[ 247  182 -108   45  199  111  122    9  178  199  209  -35  132  230
  -36  -65 -120  349   16  -37  195 -271  -98  -47  -48 -260  227  245
  -67  247  103  -68  -68  -50  243  275  170 -131]
(174)
[ 175   69  -77 -106 -160 -101 -132  -91 -122  -76   98   89  121   13
 -125  128   37  164  -51  234 -134  -76  154  189 -198   13  137   58
  263   97   22 -142  -91  232   54 -175  122   15]
(174)
[  69  -50   64  149  109  348 -227 -411 -321   97  127  204   46   34
 -133 -202   18 -136  172  -56   95  169  -29   28  198  -37 -209  348
 -132  -59   64 -172 -109 -143  -72 -207 -190 -395]
(101)
[  17 -569 -114 -158   56  154  -26  -14  224  338  -23   33  -91 -300
  123   24  -85  129  118   18    4 -132   48  105 -157   22   -5 -159
  203  227    6  -92 -180  150  191   61 -282 -148]
(31)
[ 159  160   10  -98   23 -105  -10   62 -171   74  280  -23 -308 -265
 -146  -31  -51  -47  -50   36   52  140   49 -134  291  160   -3    9
 -291  187  187 -103  -75 -145  164  245   75   45]
(186)
[ 239  164 -301 -168  116    0  337  225  252  -38  -96  190   92   37
   77 -186   38  134  123 -124  -32 -281 -105 -115   14    5  125  340
 -136  165   94  148 -185 -306   69 -283   71 -202]
(172)
[ -79  -27   -8  -48  241  -68  386  -76 -119  -13 -278 -164  197 -324
  -93  -76   35  -46   76 -224  -91  228 -100  -85 -435  -18 -216  -24
 -106    8 -156 -117  -26  -17 -234 -212 -222   92]
(174)
[  74    9  239   34  123  -13  -60  -79   51  -38   75  -81   45 -276
  257   25  -33   15   -9 -112   86  -77  -86  -63   -7 -226   17  147
  -30 -122 -149   53  -30  -37    4  346 -132  198]
(31)
[ 135 -349  -34  -54 -247   98  -32   31   23  381 -139  -28 -186   84
  107  226   29 -141   25   54 -156 -160 -129  -26   -1  135   22   12
   95 -262 -195 -269  191   -4  -25 -232 -355 -190]
(31)
[-176 -374   89 -259 -234  101 -180 -104  -96  132  -37   87   49  -72
  371  -38 -112  105  -83 -186   33  -20   11 -105   42 -101  -50 -138
 -175   84  -32   86  298 -157   75  190  199   54]
(172)
[ 232 -365   32 -219   90  189  -88  -23  -48 -222 -233  401 -171  -16
  -92 -245   15  221  -39  260  150  -97   45   22  -18 -439  -75  173
  -78 -137  330  418 -459   61   20   39  377 -132]
(186)
[ 158 -324  -40  -42 -313 -119  120   73  161  109  129   69   73  211
  377   51  -89  125   46 -120  -67 -184   74   21  183  201  237 -116
  -15 -248 -152 -169  180   -7   73  -90  -11  -31]
(174)
[-155  175  102   95 -217 -132   25   19  190 -305  125   96  -86 -170
  278    7   10  -18 -275  202  115 -101  -33  -44  188  222   -3 -114
 -144 -144 -440  134  210  -73   49  190  100   73]
(31)
[-205  354  215 -105 -203 -259  144  -52 -241  -17 -150   -4  -37 -202
  -69   87  -30  -16  -68 -259  -98   92  102  -58  266 -261 -130  155
  -12  -46  308  187  -69 -162 -158  139   99 -109]
(101)
[-124  174  106   72 -202  -51 -154 -190 -109   18 -130  223  -45  -35
  225 -233   51   35  -80   73  245   39  164 -208   33 -227   83  107
  -23   30  295   78 -133  -96 -140    3   89   18]
(70)
[-149    4   99  -16   95  -76  154 -160   58  418  -54  151  -78 -281
  -13   45  171  -57 -143  -27   35  -55  -77  106   23 -220 -119   66
   99  -85  156  100 -150   27   63  193 -102   66]
(118)
[  50  100   95  -71 -176   50   85   77   37   57  -62  -46 -185 -175
   61   52  -38 -137   30   50   96 -116 -136 -209  306   29   52   78
 -179  -86  169  -16  -86   45  -70   87  -18  -61]
(101)
[ 225   18  -42  -51   -2 -247   22   66  150  246   33  116 -197  199
   94   90    3 -172    3  116 -172  -79 -111  128    2   99   46 -128
    7 -215  269 -146  -47 -119 -129   10 -348 -131]
(172)
[ 148  148 -154  131   -7 -177  -40  -93  -90 -238  252  107 -210   45
 -188 -246  126  -65  147  -59 -142  225  183 -154  191    4  -85   44
 -265   35  156   11  -81 -260    6 -450  207  -48]
(101)
[-110 -474  -22  -54   70   46 -120  -78  -35   95  167   -1  128   77
   41  -71  141   66 -162 -154  179  -53  102   72 -153 -167  -60  102
 -138   86  171  124  -18 -221  -18 -121   16   63]
(174)
[-157 -191   85   98    4    7   71   43   37  -56  180 -102  -58   47
  102  145 -156  -48 -128   -8  -40  -95 -125   -9   32  293   93 -209
 -208   62 -154 -314  240  127  -34  206  -69    0]
(185)
[ 229  -30  127 -120  -36  361  197  255   81 -443 -266  325 -431   83
 -147   17  -12  -39  105  246 -216  -86  -20  -71   99  -13  -73   27
  -14 -390 -140  402 -310  133  197   34  345  217]
(185)
[ 251  311  122  -77 -202   24  -64   49   29   69   88 -121 -279  484
  -47  252 -200 -216  -73  387   77   83  -58   52  148  236   18   27
   63 -282  -17 -242  -49   82   86   64 -235  -54]
(36)
[ 327 -707  -27 -205  -43  263   40  123    8  639 -349  467 -132 -237
  215  -97   70  100 -199   92 -150 -338 -207  -82   55 -200 -180 -108
  -35   78 -220  -54  -50  128  -63  111 -169 -120]
(101)
[ 115  380 -125  119   -9   -7  -79   24  281 -354  228  188 -117 -344
  227 -160   73    5  -83 -171   50 -252  117 -142  250   -1  -14  -63
 -345  176   34  118   88 -140 -257  120  187   15]
(172)
[-138 -245  282   66  246   41  -72 -142  -73   22  115  -91  -94 -264
  144   44  -11   22  -92 -145   17   51   22  -47  162  -59   21 -228
  -72   38 -244 -128 -214   91  112  236  -34  184]
(185)
[ 278 -112 -114 -222 -100  194   53   57 -250   11   35  118  184  447
 -176  215 -180   51  308  485  -57  -25  -94  119 -222  -19   23    3
  103   68 -200 -498   30  398  234 -234   30  266]
(31)
[-357  -39  -50  351  -54   41   -8  118  303  116  156   59 -172 -313
  -64  -20  -39   28  461  -42 -142 -176   44   35    4  302  232 -148
  318   65   79  196  -51  216  296  167 -258 -242]
(36)
[  61  -60   40   25 -192   84 -240 -129  -33  114   39   59  195  108
  134  109   37  289 -140  110  154   44    9  101 -247 -156   47  109
  134 -175  -32   31  258  193   45   21   89  101]
(70)
[ 196 -302  -17  -81 -136  108  -12  146  -30   14   -3  -69  337  344
  311   50  -59   23   18 -276 -101  -58  -90  108 -287  384  100  109
   45 -293 -446 -180   15  130   87 -189   34   18]
(186)
[ 601 -196 -446 -128 -125   66 -246   34 -325  420   91  125  198  -82
   28  -50  112  -36  121 -180 -256 -171  -42  -52 -240    8  -96 -151
 -346  182  318 -205   40  -48  -35 -292  -80 -167]
(101)
[  91   14  -86 -106  237 -260  -56  -78  -80  218  364  172 -288 -164
  103 -174  -15   68 -119  -31   93  -47  -67 -212  359   31  327 -162
 -386  234  301 -358   93  -87  -27  178  167   -3]
(185)
[  67  260  210 -147 -212 -187   18   58 -190  -30  -76   80  233  324
   47  277   -6   52  -10  -23  -53 -129  -18   28   56  101   69  180
  217  -39  -66  -67  216 -111  253  -83   -1   59]
(185)
[-159 -135  230  -13 -335 -171  130  -91  -28  118 -140   91  -31 -293
  237  -72  192  114 -217 -475  -47 -185    1  -72 -147   91   39  -83
  273 -203 -334   44  -43   -7 -260  -30 -204 -293]
(172)
[-317  -22  204  150  226   19  103  -20   72 -260  209    2  -93 -180
  201   73 -157  -42  -35   18   75  168   36   42   94  134  -35  -51
 -173   33  -89  -91  -94  164  150  289 -125  390]
(70)
[ 157  102  -82  -52   -1    8  -13  306  166  132  -36  165  127 -455
  -16  280  135  120   94 -244 -118 -170  164   75  128 -159 -403 -171
 -130  297 -129  -15  146   82  -84   19  118  343]
(31)
[ -70  602 -171   91   87 -195  -58   -6   45   83  -21  126   80 -534
  225 -133  158  -96 -280 -127   55  179  -16  129 -282   24 -206  155
 -112  153  168  313   -6  -43 -215  150   48  118]
(172)
[-214   97 -157   -1  586  148  -68 -283  -18  124  193 -108   57  157
  -17 -328  -76 -136  243 -136 -170  292 -278  190  -32 -122   18 -180
  204   59 -124  162 -102  -62  118  123 -139 -195]
(118)
[ 114  -19   56  183   86  -84 -248 -192  443  418  155  -26 -111 -100
  204 -199  156  -16  -57 -183   40  160   42   76   74  -18  202  -34
  400 -317  -15 -120   11  -80 -339  281 -218  -81]
(185)
[ 107 -227 -271  291 -104   71  -14   93  298   72  248  -84  -25 -149
  228  -98 -186  -31  124  151    5    3 -315  -39   95  362  -10  -67
 -307   12 -514 -398  134  204  -60  -37 -174 -342]
(172)
[ -29 -295  -66 -260 -233   70  -52  334  -93  183 -246  -21 -346   58
  -89  164   16  -87   73  274  -47  124  248   18  -70 -144  -89 -169
  169 -178   45  219 -218  -14  -57 -118  -53  222]
(118)
[ -61 -537 -143 -190  123  204  -38 -241  114  369  261   76  138  219
  311  -20 -136  -62  494 -136 -300 -235  -49  -64 -114 -152  107 -213
 -237 -122 -274 -152  340  -83   41 -458 -190   11]
(186)
[ -64 -140   90 -221  330   52   47   -3    1  422   30  295  104  613
   53  -76  -37  227  174 -178   19 -150  -16 -221 -207 -259  217  313
 -133  -72   87 -116  108 -234  143 -348   30  126]
(36)
[ 194    4  -76 -167 -323 -277 -167  -48 -142  -16  173  102  105  -40
    5 -135   59  -15  -26  122   53   94  -29  -94  -61 -152 -167   31
 -141 -109  -88   40   18   53   13 -208  212   51]
(31)
[ -92  -36  -58   59 -364  -33 -295  -15  146 -104  209  184  240  254
   78  -70   29   95  -27  388  121  -19   49  159  156  -95 -123   38
   36   37 -366  131  -38  -39   22 -211  250  -94]
(36)
[  49 -165  -12 -168 -162 -115  195  -49 -109 -287  -47  418  243  188
 -135 -150  111   43   61  442  -42 -178   77   51    0   21  -78  -44
 -153  174 -133   39   64 -205   52 -363  378  122]
(186)
[  -6   90   61  -39  -82   34 -108 -282 -117   95   33   77  -39  167
  173 -214   34 -275   13 -197 -100  243  -30  -34  190   33  -20   -8
 -156  -65  398  -97  -32 -112 -266 -161  100   18]
(70)
[-290  281   -5  -57  246  -47  158   90   88 -166 -181  232 -212 -164
  -69  -79 -183  172  262  181  276 -178  -44    0   30 -342  184  161
  -95   -9  260   74  -73 -241 -363  432  107 -298]
(31)
[ 135   -3 -325 -116    3 -193  227 -146  189  109   41  -15  187  225
   -9 -212  -23  -71  179   36   46 -340  -10   -4 -198 -260  177  -58
  106  -15   96 -177 -164 -160 -124   -4 -153 -283]
(186)
[  52 -215 -286 -108   40  285 -244   16  -92  454   -8   65 -127 -415
  -74  -54  -61  -66  433  176  198  193  -99 -203 -127  211  -15  155
 -440   47  378 -287 -219  103   92 -288  -18 -171]
(118)
[  82   39 -290  -35   62   23  223  110  259 -146  361 -173  -33  281
  -89   17 -163  -24  169  132   66 -170   70  -19  172  182  188 -134
 -296  -40 -107 -198   67 -115  -24 -182   -5 -134]
(31)
[ -72 -102  -49   50 -112  113 -112  -34 -253 -227   92   98  199 -298
 -168   47   11  231 -148   50  -11  185   54   10 -149  233 -266   38
 -281   24 -382  -39   97  165  102 -237  175  -94]
(174)
[ -20 -128   59   28  -72 -150   17  -92  -37  148 -173  -22   -2 -314
   18 -133  162  -63  -72  -84  -37   49  111  -87   30 -275  -74  -60
   50  182  389  136 -257   -9  -85   36   78  138]
(101)
[  50  183   65   -8 -239 -107  -89   70  -40   32   46  271  -43  243
   66   51   -4  -25  -49  376  -36 -166  219  -95  157 -117  -15  -57
 -149  193   59  100  229    1  129 -113  403  368]
(118)
[-232  -46 -208   78 -111  228  128   97  -81  -23  142  178  172   28
   68   85  114  -95  152  -19  -92  -76  -92  148   85  115 -148 -284
  -91    9 -289  -30   96   42   42 -165 -178  122]
(31)
[  12   97  -67   87 -126  -21 -169   93  229 -248  135    2  -48 -273
  304  -71  -80  149 -119  147  219    4  177  -99  -28  -28   96   39
  -92   32  -23  143  -66   14   -6  256   48  166]
(174)
[  62 -251  -87   23   57  -70  -86   11   17   82  -51  -68  203  263
 -107  -80   93   32  -18 -147   25 -100  175   37   33  -36   51  -38
  177   55   -3    1   65  -27  170  -75  230   16]
(174)
[  37  262 -224  223  305 -195  314  166  129   -5  186  -69  188   77
   70  -34  107   58   40 -142  173 -119 -242   74  133  233   98  -82
 -167  127 -246 -295  -98 -137  -11 -100 -198 -176]
(118)
[ -68 -112  316  -96  183 -111 -221 -221  -42  158  177  -11  -97 -180
  255  -82  -23  -36   65 -328 -162  228  -48   15 -306   64  140 -257
  102 -328   59   16 -115  375    2  209   28  321]
(70)
[  99  200   33  -38 -317 -340  102  127  171 -368  182  -49 -116   17
    2  139   63  -76  -97   19  -26 -181   66   27  340   79    5    4
  116  178   80  -59 -121  -33  117   -7   98   81]
(31)
[ -80   78   91  143  290 -179   92  -91  217  172  330 -264  255  164
 -130   81   14   83 -290  254  272   24 -280  135  144 -385 -180   63
 -160  447  -15 -165  117    3  -85  161  -38  121]
(101)
[  81  234 -127  -39 -327 -276  160  -60 -161  113  -77  -15 -373 -899
  145  -45   47  -10  157 -105   74   76   -7   13   10 -254  -86   94
  143  183   92   55 -309  -73 -195  174 -233 -218]
(36)
[  46   90    2 -289 -184    1   26  206   -9 -277 -141  247 -187  244
 -347  126   35  130   74  388  -43   -3   78   96 -233  -43  -27  280
   88 -244   36  184 -149  -46 -182 -399  237  -82]
(174)
[  64 -121   25   30   20  -12  -34  -18  -70  -54 -222 -201  -88 -324
 -218   -3   29   48 -102 -162  -50 -152  135 -122  -94 -132   17  -82
  216  143  405  192 -240  191  104  217  -98 -207]
(101)
[ -92 -196  -25  -76  361  -97 -127  -24   21  362 -239  316   78  259
   91 -378  124 -108  324 -148   90 -109 -315    3 -121 -235   36   35
  -20 -506  210  394 -191 -317 -223 -183 -228 -531]
(70)
[-427    6  280  150 -158  -17  -56  151 -102  181  -69  -28 -147 -534
  -95  152   68  157 -197 -236  -29  363   22   36  318  127  -58   92
  118    0   -7   11  161 -227 -141  641   42   16]
(185)
[  20 -132  241 -312   42   55  152    3 -227 -116   83   70 -291  302
   31   38  -67   29   -5  -74  195  227  109  -46   65  223  169  111
  -59 -193  286 -118  -42 -540   75   98 -206  102]
(185)
[  52  -18  218 -262  -20  239  113   86 -230  -93 -166  426 -358  340
 -156   88  -32 -186   15  149  -67 -219   43   68  -95 -174 -292   55
 -131 -276  180  427 -394   87   80 -218   19  -19]
(174)
[ 269 -230   48  102 -275 -283  191  323  140 -189  -39  -85    6 -120
  291  -53   29 -214 -117  239  -16 -208 -194   92  -40  438   62 -165
 -179 -315 -328  220  -63  112 -272 -128  -86  -98]
(172)
[ 368 -132 -212   46  241   54    5   34   47 -226   89 -119 -149 -172
   15  -62 -147  147   10 -349  -89 -240   66 -116    1  305  239 -248
 -233  149  191 -262 -100  299  131   83  127 -251]
(36)
[ 113  113 -162 -150 -196  -88  130   62  101  176   16  143   91  357
   67  107   73   10   54  -34  -92 -118  259  -21 -172 -166  -32  212
   92 -318  101  248  279 -232  -33 -502 -278   70]
(101)
[  96 -136  142   15 -171  101  -31  119  -74 -345 -138   13   85   52
  151  143 -176  -73  -24  339   85 -100  162   99  120   58 -230 -300
  -66 -195 -303  282  -21  129   73   41 -177   28]
(174)
[   0   88 -109   40 -121 -108  -23   47   66   54  -11  -52  -32 -265
  -62  -93  103 -133  351   64 -161   62 -163   17 -216   -3   29  -60
  230 -138   46  184 -163  138 -123 -146 -226 -127]
(186)
[ 360  197  -66 -106  -23 -210  277  205  -41  112   93  -38 -220  104
 -100   67 -260 -271  517  400   14  109 -273 -157  255  315   13 -111
 -405 -291  -23 -355  -25   28  106 -161 -225 -107]
(186)
[-336 -575  111 -190   73   15  319  280   24 -320 -141   90 -294  228
 -125   68 -164  -36  163  201  120  -34   79  -35  137   88  -40  -99
    7 -126 -249  -75 -289 -134  267   88 -122  108]
(70)
[-112 -297   -6 -103  -58   38  -21   97  132    7   74  251 -323 -272
   20   71  168   57  174   10 -167 -181  116  -31  108 -163   47 -163
   20 -142  196  240 -345 -232  181   87 -120  110]
(118)
[ 368  190  130  166  150   -6 -132  147  312 -137  -21 -195  139 -524
  182  287 -170    9 -296  459  135 -176 -144   21  -39  416 -271 -247
 -346  287 -659 -277   59  510   28  136  -24   84]
(31)
[-241   82   21  154  -27  -47   81  -61  -91  -63  -66    9 -404 -273
 -166   75   33  -74  181   53 -112  238  -14  137  129  122   77   -8
  352 -148  246   86 -280  174  306  174 -103 -109]
(101)
